Below are the code and all the weights of a small trained network. Each question names an input and a class and asks about switching units off, where a switched-off unit gives its printed mean instead of its output.

import numpy as np


def w(rows, s, z=0):
    codes = np.array(rows[::2]) - 128.0
    scale = np.full(codes.shape[1], s)
    scale[-1] = z or s
    return codes * scale


def f(y):
    return np.maximum(y, 0)


def log_softmax(a):
    a = a - a.max(-1, keepdims=True)
    return a - np.log(np.exp(a).sum(-1, keepdims=True))


def net(x, mask):
    res = np.array(x, float).reshape(1, 6) / 4 @ E
    y = f(res @ A[0][:, :-1].T + A[0][:, -1])
    res = res + np.where(mask, y, B[0][:, -1]) @ B[0][:, :-1]
    return log_softmax(res[-1] @ U[:, :-1].T + U[:, -1])


A, B = {}, {}
E = w([
[122,117,124,126,131],'x0',
[120,100,159,64,59],'x1',
[155,173,136,128,112],'x2',
[176,70,211,200,106],'x3',
[11,170,204,170,127],'x4',
[159,149,222,68,198],'x5',
],0.012)
A[0] = w([
[63,147,184,147,94,21],'N1',
[128,132,165,82,203,23],'N2',
[99,173,55,77,197,105],'N3',
[130,135,48,179,21,71],'N4',
[177,118,105,220,239,252],'N5',
[115,62,174,73,66,160],'N6',
[159,145,197,56,196,59],'N7',
[150,99,147,78,33,159],'N8',
[255,73,69,83,123,37],'N9',
[196,73,176,212,126,85],'N10',
[76,123,63,184,33,19],'N11',
],0.011,0.004)
B[0] = w([
[76,163,175,127,146,186],'N1',
[166,99,141,155,146,174],'N2',
[127,116,156,43,40,216],'N3',
[174,62,143,115,186,215],'N4',
[109,200,27,125,134,229],'N5',
[113,163,12,144,153,197],'N6',
[224,60,98,157,169,203],'N7',
[135,210,37,165,104,201],'N8',
[25,173,253,152,179,250],'N9',
[126,93,143,12,40,210],'N10',
[175,63,149,153,168,203],'N11',
],0.011,0.013)
U = w([
[200,61,168,132,214,93],'0',
[20,167,254,142,185,99],'1',
[131,99,173,13,1,97],'2',
[130,143,132,122,127,249],'3',
[116,191,57,145,147,92],'4',
],0.0094,0.012)

Each question gives the input, the list of numbers given to net, and the class t.
The units are the neurons (one row each of A and B). Each row of codes is followed by its name. A weight is (code - 128) times the scale printed after its matrix; where a second scale follows, it is the last column's (A, B and U).
mask holds one flag per neuron, in row order. A switched-off neuron (its flag False) gives its mean, the last column of its row in B, instead of its output. The means were averaged over made-up inputs and are rounded, as every weight is.
A unit's drop is (log p(t) with every unit on - log p(t) with that unit switched off) / (log p(t) with every unit on - log p(t) with every unit switched off).
The circuit of an input: a set's keep is (log p(t) with only the set's units on - log p(t) with every unit switched off) / (log p(t) with every unit on - log p(t) with every unit switched off). Starting from all 11 units, units are removed one at a time, each time the one whose removal leaves the highest keep (on an exact tie, the one counted first), for as long as the keep stays at least 0.8.
circuit, biggest first: the units of the circuit, biggest drop first
most important unit: the unit with the biggest drop
top k neurons: the k neurons with the biggest drops, biggest first
drop when u is switched off: that unit's drop, to one decimal
input [0,-2,-3,1,-6,-7], class 0: circuit, biggest first : [N4]
input [1,3,-5,-6,7,-7], class 0: top 2 neurons : [N11; N9]
input [-1,2,2,-5,-6,5], class 1: top 2 neurons : [N9; N10]
input [-4,0,-5,6,1,-7], class 0: top 2 neurons : [N11; N4]
input [-7,-4,-4,7,4,-5], class 2: top 2 neurons : [N10; N9]
input [3,1,-7,8,-4,-5], class 2: top 2 neurons : [N10; N7]
input [-1,-8,1,6,-4,-3], class 4: top 2 neurons : [N5; N3]
input [-6,8,-2,5,-5,-2], class 4: top 3 neurons : [N8; N6; N3]
input [8,4,3,1,-2,-2], class 4: circuit, biggest first : [N8; N3]
input [-4,6,-7,6,-7,0], class 1: top 2 neurons : [N9; N3]
input [5,-2,7,-5,-1,-7], class 0: top 2 neurons : [N4; N11]
input [0,-8,-7,0,5,2], class 4: top 2 neurons : [N9; N5]
input [6,-8,5,-6,1,8], class 0: top 2 neurons : [N7; N2]
input [2,8,7,6,-1,-6], class 4: most important unit : N8
input [-2,-6,-4,6,2,-2], class 2: top 4 neurons : [N10; N6; N8; N9]
input [1,-4,-8,4,1,-8], class 0: top 2 neurons : [N11; N4]
input [-1,6,-6,1,-6,-2], class 1: drop when N5 is switched off : 0.2
input [3,7,-3,-3,2,-5], class 4: drop when N10 is switched off : 0.1
input [-8,-2,-1,8,-1,-5], class 2: drop when N10 is switched off : 1.8
input [-7,-5,8,-3,0,8], class 0: most important unit : N7
